Each row of numbers stands for one node and depends on some of the facts below. Use the named rows to name the rest.

There are 5 kinds of fact about the nodes: gruran, flages, triro, stotur, doklomim.
{lugu zuflas skane pleror kuflo lutis bratris tobokla tredru stibuk galo femedo tiru zunim dibo firer brudram klopler vuvoplu dami trimam bimim brodre teklak stoda klegrek druvik nezem} gruran 210
{vevem gritre grudak treron fetro drufurum stosir stupla fipon kasko trebu skile lamom pluskil madregrem} gruran 305
{degrer flaflan gronitrul gubinal stume pludra nebram gruzi gritri vozu flafi soklage pebam nunudrus pluse} gruran 392
{klakek bruklom dimen brefor skudal mideges bogis fevadi pugo skegrimum trete siluzik gretul drofas tugran nepla bibras bugris platan tofon} gruran 673
drafigos flages: siluzik klakek
klakek flages: nebram
skane flages: zoskitok
grudak flages: drofas
zoskitok flages: klakek
gronitrul flages: brudram
gubinal flages: lutis
kuflo flages: lutis nebram
lutis flages: pluskil klakek nebram
bogis flages: nebram
tobokla flages: nunudrus
tredru flages: kasko
bubo flages: drofas lutis siluzik
skegrimum flages: pluskil
stibuk flages: drofas lutis nebram
galo flages: flafi
vozu flages: brudram
tiru flages: klakek nebram
zunim flages: drofas nebram
siluzik flages: lutis zoskitok klakek nebram
firer flages: vevem
fipon flages: bubo stibuk tofon
brudram flages: tiru klakek
brutum flages: zoskitok
klopler flages: drafigos platan nebram
kasko flages: pliplak firer siluzik
pebam flages: pluskil
klogas flages: tiru
drofas flages: lutis vevem
skile flages: klopler
bugris flages: treron
teklak flages: skane vevem skegrimum
tofon flages: bugris
stoda flages: pluskil
nezem flages: siluzik tiru
triro (each to the one after it):
degrer nepla treron klakek gronitrul pebam
bruklom tugran pugo
flaflan brudram dami fetro grudak
pleror kuflo stume
gubinal nunudrus
brefor stibuk brodre bugris
lutis lamom
mideges trete
bogis teklak fipon drufurum gritre
tobokla bimim zuflas klopler
tredru druvik zunim vozu
siluzik platan skudal
dibo vuvoplu tiru bratris klegrek skile firer
flafi skegrimum soklage gretul
kasko stupla stosir gritri fevadi
trimam lugu nezem
bibras nebram
pluse vevem pludra femedo
tofon gruzi dimen drofas
pluskil skane madregrem
stotur soklage <- drafigos
stotur stume <- drafigos zuflas soklage
stotur brodre <- zuflas skegrimum fipon
stotur brefor <- ridok grosum
stotur bruklom <- skane flaflan stume skegrimum gruzi plele klegrek nezem
stotur flaflan <- pleror brefor
stotur tobokla <- pleror
stotur tugran <- stibuk
stotur gubinal <- gruzi
stotur stibuk <- trete
stotur skegrimum <- fipon
stotur gruzi <- plele
stotur grokik <- soklage
stotur pludra <- kasko klogas bimim tofon
stotur zuflas <- bimim
stotur pliplak <- grosum
stotur kasko <- lamom madregrem
doklomim mavo <- lugu trimam nezem
doklomim drafigos <- vevem pludra femedo pluse
doklomim grokik <- gritre bogis drufurum fipon teklak
doklomim zamer <- zuflas tobokla klopler bimim
doklomim tovi <- degrer klakek treron gronitrul pebam nepla
doklomim tiri <- skane pluskil madregrem
doklomim nedrun <- grudak flaflan fetro brudram dami
doklomim plele <- bruklom pugo tugran
doklomim skele <- dimen gruzi drofas tofon
doklomim luki <- pleror stume kuflo
doklomim pagrol <- gubinal nunudrus
doklomim flurusok <- brefor stibuk brodre bugris
doklomim bubo <- skudal siluzik platan
doklomim brutum <- lutis lamom
doklomim skidras <- mideges trete
doklomim ridok <- bratris tiru dibo firer vuvoplu skile klegrek
doklomim pliplak <- fevadi stosir gritri stupla kasko
doklomim seta <- tredru vozu zunim druvik
doklomim klapom <- nebram bibras
doklomim tragrum <- skegrimum flafi gretul soklage
doklomim klogas <- galo
doklomim zoskitok <- trebu
doklomim grosum <- stoda

Some rows with their names:
[ 1.84 -1.41 -0.78  1.92  0.08 -0.19 -1.65  0.42  0.14 -0.82 -0.36  0.75
 -0.69 -0.08  0.76  0.33  0.37] : bimim
[ 0.95 -1.42  1.54  0.08  1.76 -0.59 -0.16  0.66  1.33  2.56  0.01 -1.37
  1.35  0.85  3.48 -0.30  0.69] : siluzik
[ 0.58 -1.39 -0.01  2.19 -0.10 -0.10  1.16 -1.75 -0.45 -0.92 -0.74  1.69
 -0.76  3.29  0.55  3.84  2.53] : tovi
[ 0.26 -1.38  3.94  0.67  0.02 -0.61 -2.29 -0.41 -0.54 -0.42  0.15 -1.46
 -0.83 -0.74  2.49  0.04  0.72] : pluskil
[-0.94  0.66  1.66  4.23  2.17 -0.36 -0.94 -1.18  2.23 -1.22  0.69  0.97
  3.63  0.87  2.53 -0.01  1.00] : pliplak
[ 0.64 -1.78  2.69  0.49  0.21 -0.42 -0.72  0.32 -0.50 -0.56  1.48 -1.13
 -0.91  1.13  1.90  0.30  0.90] : tofon
[ 0.48 -1.49 -0.97  0.88  2.34  1.23  1.33  1.63  1.82 -0.53 -0.74  2.35
  0.58  1.27  1.84  0.16  0.73] : nebram
[ 1.84 -0.99  0.89  1.14  0.00 -0.30 -2.06 -1.62 -0.70 -0.79 -0.73  1.77
 -0.81 -0.93  0.55  3.40  1.28] : treron
[ 1.32 -1.85  1.68  0.68 -0.07 -0.17  1.70 -1.51 -0.45 -0.42  0.35 -0.39
 -1.07  4.43  2.02  2.88  1.73] : degrer
[ 2.44  2.61 -0.84  1.32  0.00  2.96 -2.00 -0.94 -0.63 -0.65 -0.71  2.17
 -0.32 -0.87  0.75  0.06  1.25] : stume
[-1.41  0.06  0.47  2.73  1.74  0.14 -0.52 -0.13 -0.45  2.46 -0.89  2.84
  1.99 -1.07  1.15  0.11  0.37] : gritre
[-0.92  3.79  0.61  0.79 -0.03  1.13 -1.46 -1.57 -0.42 -0.76 -0.58  0.24
  1.55 -1.03  0.58 -0.27  0.72] : vozu
[-0.67  3.16 -0.21  1.09  3.37  0.56  0.08 -0.13 -0.32  0.46  0.41  2.43
  2.48 -0.98  1.56  0.11  0.66] : klopler
[ 0.63 -0.18  0.27  1.47  0.56 -0.13 -2.29 -0.46 -0.33 -0.66  0.69  1.90
 -0.76 -0.98  0.57  1.05  0.64] : madregrem
[ 3.07 -0.33 -0.97  1.60  2.28 -0.29  0.17  2.14  1.60 -0.43 -0.88 -0.55
  0.14 -0.80  2.94  0.02  1.06] : kuflo
[-0.72 -0.72 -0.62  2.36  2.03 -0.18 -0.15 -0.69  0.13 -0.34 -0.43  1.29
 -0.25  0.72  0.69  0.99  1.01] : mavo
[ 1.94 -0.56 -0.93  0.66 -0.09  1.09 -0.38 -0.32  0.98 -0.53 -0.96  0.01
 -0.92  0.28  1.33 -0.06  0.75] : gruzi
[ 0.97 -1.50  1.95  0.55  0.69 -0.54 -0.74  0.29  0.35 -0.03  1.62 -1.09
 -0.85  1.33  2.80  0.04  0.58] : tobokla
[-1.16  2.18  1.22  2.10 -0.30 -0.03  1.80 -1.67 -0.49 -0.87 -0.92  2.27
  0.60 -0.69  0.54  0.16  1.81] : gronitrul
[ 1.77  0.59 -1.23  2.13  0.62  1.83 -2.10 -0.63 -0.46 -0.54  0.39  2.20
  0.30 -1.01  1.21  0.71  0.48] : zuflas
[-0.40  0.89 -0.24  1.00  0.71  1.35 -2.15 -0.43 -0.34 -0.31 -0.21  1.33
 -0.64 -1.17  0.53  0.49  0.78] : dimen
[-0.97  0.84  0.40  1.05  1.01 -0.02 -1.81  0.44 -0.76  2.07  0.08  2.15
 -0.04 -1.01  0.89  1.13  0.64] : fetro
[-0.27  1.07 -0.29  1.22  0.97  1.09 -2.09 -0.27 -0.51 -0.39 -0.04  1.29
 -0.71 -0.95  0.39  0.88  0.72] : skudal
[-1.04  4.56  3.58  3.59 -0.58 -0.48  1.03 -1.88 -0.55 -0.63 -1.22 -1.10
 -0.57 -1.27  0.62 -0.11  3.16] : pebam
[-0.67 -0.99 -0.70  2.36  2.13 -0.26 -0.12 -1.11  0.13 -0.76 -0.63  1.08
 -0.44  0.62  0.37  0.64  0.78] : klapom
[-0.44 -1.47  0.44  0.23  2.48 -0.40  1.51  3.18  0.73  4.23  1.15 -0.83
  0.11  1.19  3.98  0.11  0.53] : bogis
[-0.72 -1.12 -0.78  1.98  2.15  0.18 -0.23 -0.99 -0.13 -0.59 -0.70  1.37
 -0.16  0.68  0.73  0.83  0.84] : skidras
[ 2.43 -1.49  1.25  0.79 -0.28 -0.17  1.57  1.29 -0.25  1.92 -0.73 -1.06
 -0.85  1.31  1.58  0.46  0.57] : flaflan
[ 3.00  3.26 -0.66  1.52  2.44 -0.14 -1.21  1.52 -0.68 -0.74 -0.66  1.02
  0.04 -1.04  2.26  0.09  1.89] : zunim
[ 0.87  1.32 -1.10  1.11  1.23  2.14 -2.28 -0.09 -0.20 -0.63  0.42  1.11
 -0.39 -1.00  1.18  0.71  0.67] : brodre

Name these rows:
[-0.56 -1.23  1.27  2.61  1.71 -0.16 -2.11 -0.44  3.07 -0.53 -0.02 -0.06
  1.77 -0.02  4.28  0.01  0.54]	stupla
[-0.02 -1.31  0.13  2.08  0.42 -0.18 -2.19  0.81  0.70 -0.42 -0.85 -0.99
 -0.63 -0.81  1.95  0.47  0.66]	vevem
[ 4.04  0.39 -0.01  0.48  0.09  0.92 -2.03 -1.61  1.59 -0.35 -1.00 -1.51
 -0.88 -0.76  0.95 -0.21  0.72]	skane
[-0.77 -1.26  0.57  1.44  1.61 -0.16 -2.12 -0.46 -0.27 -0.51  0.37  0.72
 -0.30 -0.60  1.98  0.66  0.54]	trebu
[ 1.78 -1.34  1.44  0.75  0.28 -0.23  0.06  0.08 -0.43 -0.53  1.58 -0.97
 -0.81  2.23  2.55  0.38  0.62]	pleror
[ 0.69  1.58 -1.14  2.15  0.09  2.51 -2.03 -0.57 -0.72 -0.69 -0.33  3.01
  0.51 -0.82  0.72  0.40  0.88]	soklage
[ 0.12  1.05  0.17  0.90  0.26 -0.16 -1.70  0.08 -0.68 -0.68  0.84  2.03
 -0.82 -1.01  0.75  0.36  1.84]	pludra
[ 1.59 -1.48  1.88  0.50  0.13 -0.60  1.22  1.51 -0.38 -0.16 -0.84 -1.10
 -0.73  0.77  3.75 -0.06  2.27]	gubinal
[-0.74 -1.33  5.18  0.75  0.32 -0.92 -1.84 -0.85 -0.11 -0.75  3.36 -1.18
 -0.36  1.43  4.63 -0.13  0.96]	kasko
[-0.16  0.32 -1.09  0.68  1.96  1.19 -1.36 -1.45  0.98 -0.65 -0.72 -0.26
  2.38  0.11  0.61 -0.13  0.77]	drafigos
[ 1.19  2.75  0.25  3.42  1.02 -0.38  0.70  0.94 -0.60 -0.42 -0.90 -1.03
 -0.34 -0.78  0.92  0.18  3.11]	bubo
[ 0.15  0.28 -0.57  2.20  0.65  0.21  0.04 -1.40 -0.25 -0.73 -0.53  1.35
 -0.71  1.30  0.60  0.62  0.54]	plele
[ 2.37 -0.07  0.38  0.63 -0.18 -0.15 -1.74  1.37  0.79  0.22 -0.84 -1.45
 -0.97 -1.16  0.61  0.00  0.46]	teklak
[-0.55  0.57 -0.04  0.48  2.04  2.20 -1.83 -1.40  1.34 -0.37 -0.77 -1.23
  1.48 -0.45  0.37 -0.18  0.88]	zoskitok
[ 0.88 -1.64  0.98  0.44  0.31 -0.14 -0.71  0.09 -0.01  1.48 -0.70 -1.07
 -0.61  3.01  3.51  0.70  0.63]	bruklom
[ 0.19 -0.61  0.38  0.57  0.59 -0.15 -1.45 -0.73 -0.20 -0.65 -0.36 -0.66
 -0.63 -0.92  1.14  0.08  0.53]	galo
[ 4.17  3.44 -0.07  0.60  0.15  2.23 -2.16 -1.57 -0.32 -0.54 -0.79 -0.68
 -0.62 -1.10  0.72 -0.05  1.16]	nezem
[-1.54  2.50  2.03  4.83  1.70 -0.06 -0.19 -1.64  1.43 -0.62  0.05  3.81
  5.97 -0.96  3.36 -0.34  0.61]	fevadi
[ 3.89 -0.78  2.61  0.33  0.91 -0.60 -0.08  1.17  0.16  1.11 -0.64 -1.40
 -0.19 -0.61  4.03 -0.17  2.26]	lutis
[ 4.98  0.41 -1.08  3.86  1.15 -0.30  1.35  2.58  0.33 -0.54 -0.66  0.29
 -0.06 -0.88  3.31  0.11  1.05]	stibuk
[-1.37  2.61  0.88  3.58  0.96 -0.41  0.60  1.06 -0.33  2.56 -0.71  1.94
  1.54 -1.37  2.10  0.23  0.62]	grudak
[ 1.05 -1.48 -0.70  0.27  0.37  3.72 -2.20  0.24  3.34  2.97 -1.04 -1.14
 -0.87 -1.18  0.62 -0.26  0.37]	brudram
[-0.61 -0.71 -0.21  1.11  1.43 -0.07 -0.51 -1.35 -0.66 -0.83 -0.47  0.58
 -0.86  0.14  0.42  0.05  1.01]	klogas

